Below are the code and all the weights of a small trained network. Each question names an input and a class and asks about switching units off, where a switched-off unit gives its printed mean instead of its output.

import numpy as np


def w(rows, s, z=0):
    codes = np.array(rows[::2]) - 128.0
    scale = np.full(codes.shape[1], s)
    scale[-1] = z or s
    return codes * scale


def norm(h):
    return h / np.sqrt((h * h).mean(-1, keepdims=True) + 1e-5)


def f(y):
    return y / 2 * (1 + np.tanh(0.7978845608 * (y + 0.044715 * y**3)))


def log_softmax(a):
    a = a - a.max(-1, keepdims=True)
    return a - np.log(np.exp(a).sum(-1, keepdims=True))


def net(x, mask):
    res = np.array(x, float).reshape(1, 4) / 4 @ E
    u = 0
    for l in range(3):
        y = f(norm(res) @ A[l][:, :-1].T + A[l][:, -1])
        res = res + np.where(mask[u : u + 4], y, B[l][:, -1]) @ B[l][:, :-1]
        u += 4
    return log_softmax(norm(res)[-1] @ U[:, :-1].T + U[:, -1])


A, B = {}, {}
E = w([
[162,239,209,155,82,73,83,83,144],'x0',
[48,122,215,165,155,56,123,174,151],'x1',
[161,253,132,22,157,86,91,176,120],'x2',
[143,117,128,119,143,113,134,115,132],'x3',
],0.0042)
A[0] = w([
[230,196,34,30,109,169,101,141,58,4],'0.n1',
[216,197,155,198,72,154,129,69,124,158],'0.n2',
[129,157,100,61,197,137,182,253,118,130],'0.n3',
[245,99,80,154,35,217,121,37,117,132],'0.n4',
],0.0045,0.0017)
B[0] = w([
[221,143,130,210,104,149,127,112,194,252],'0.n1',
[131,130,164,79,114,2,101,103,127,183],'0.n2',
[100,105,71,128,182,47,46,119,108,214],'0.n3',
[55,96,102,88,152,103,101,126,59,239],'0.n4',
],0.0084,0.0043)
A[1] = w([
[132,129,191,191,99,104,167,83,163,95],'1.n1',
[97,71,139,101,166,193,234,154,105,36],'1.n2',
[78,214,188,1,122,120,138,77,81,5],'1.n3',
[202,223,234,85,103,116,160,171,125,177],'1.n4',
],0.006,0.0031)
B[1] = w([
[141,104,150,132,92,143,103,89,138,178],'1.n1',
[179,188,134,103,194,154,143,151,166,191],'1.n2',
[130,131,73,110,254,183,130,98,144,160],'1.n3',
[108,38,133,173,87,164,177,139,125,252],'1.n4',
],0.01,0.0031)
A[2] = w([
[124,134,128,2,193,224,233,125,3,85],'2.n1',
[195,121,128,185,72,22,109,108,128,150],'2.n2',
[109,81,4,106,143,160,101,165,79,3],'2.n3',
[95,95,226,181,207,109,222,218,196,72],'2.n4',
],0.0052,0.0028)
B[2] = w([
[71,106,187,139,2,108,87,87,147,202],'2.n1',
[44,125,164,117,129,197,171,171,134,254],'2.n2',
[174,168,207,178,98,159,185,125,164,225],'2.n3',
[220,226,81,120,174,131,134,143,132,232],'2.n4',
],0.0086,0.0037)
U = w([
[131,113,216,169,2,209,156,99,141,10],'0',
[216,203,91,164,184,201,135,151,168,133],'1',
[47,134,101,35,156,68,42,132,31,254],'2',
],0.0087,0.0009)

Each question gives the input, the list of numbers given to net, and the class t.
The units are the neurons (one row each of A and B). Each row of codes is followed by its name. A weight is (code - 128) times the scale printed after its matrix; where a second scale follows, it is the last column's (A, B and U).
mask holds one flag per neuron, layer by layer. A switched-off neuron (its flag False) gives its mean, the last column of its row in B, instead of its output. The means were averaged over made-up inputs and are rounded, as every weight is.
A unit's drop is (log p(t) with every unit on - log p(t) with that unit switched off) / (log p(t) with every unit on - log p(t) with every unit switched off).
The circuit of an input: a set's keep is (log p(t) with only the set's units on - log p(t) with every unit switched off) / (log p(t) with every unit on - log p(t) with every unit switched off). Starting from all 12 units, units are removed one at a time, each time the one whose removal leaves the highest keep (on an exact tie, the one counted first), for as long as the keep stays at least 0.8.
circuit, biggest first: the units of the circuit, biggest drop first
unit that matters most: the unit with the biggest drop
top k neurons: the k neurons with the biggest drops, biggest first
k most important neurons of layer l: the k neurons of layer l with the biggest drops, biggest first
input [1,-8,3,-6], class 0: unit that matters most -> 0.n1
input [-6,-1,0,4], class 0: top 4 neurons -> 2.n3, 0.n1, 2.n4, 2.n1
input [-1,1,-6,3], class 1: circuit, biggest first -> 2.n4, 1.n2, 0.n1, 0.n3
input [5,6,5,0], class 1: circuit, biggest first -> 1.n4, 2.n4, 1.n3
input [7,7,3,3], class 1: top 3 neurons -> 0.n1, 1.n3, 2.n4
input [2,-5,-3,-2], class 2: 2 most important neurons of layer 0 -> 0.n4, 0.n2
input [8,-1,-1,5], class 2: 2 most important neurons of layer 2 -> 2.n3, 2.n1
input [3,5,2,8], class 1: top 4 neurons -> 0.n1, 0.n4, 2.n4, 1.n3
input [5,4,2,5], class 1: top 2 neurons -> 0.n1, 1.n3
input [0,5,-2,4], class 1: 2 most important neurons of layer 0 -> 0.n2, 0.n1
input [7,-8,-1,-7], class 2: top 2 neurons -> 0.n4, 0.n2
input [0,2,-4,4], class 1: top 3 neurons -> 0.n2, 0.n1, 1.n2
input [1,-5,6,-1], class 0: circuit, biggest first -> 2.n4, 1.n4
input [-1,7,-2,7], class 1: circuit, biggest first -> 2.n4
input [5,0,5,-6], class 0: top 2 neurons -> 0.n4, 1.n4
input [1,-5,5,3], class 0: 2 most important neurons of layer 0 -> 0.n1, 0.n2
input [4,-8,1,-3], class 0: top 2 neurons -> 0.n1, 0.n3
input [2,-7,6,6], class 0: 3 most important neurons of layer 1 -> 1.n4, 1.n3, 1.n2
input [0,2,4,3], class 2: top 2 neurons -> 0.n3, 2.n4
input [-2,1,1,-5], class 2: circuit, biggest first -> 0.n3
input [1,-6,3,-1], class 0: 2 most important neurons of layer 2 -> 2.n4, 2.n2
input [6,-4,8,3], class 0: top 2 neurons -> 1.n4, 0.n1
input [2,0,-1,6], class 2: 2 most important neurons of layer 0 -> 0.n1, 0.n2
input [-4,3,1,-1], class 2: top 2 neurons -> 0.n3, 0.n1
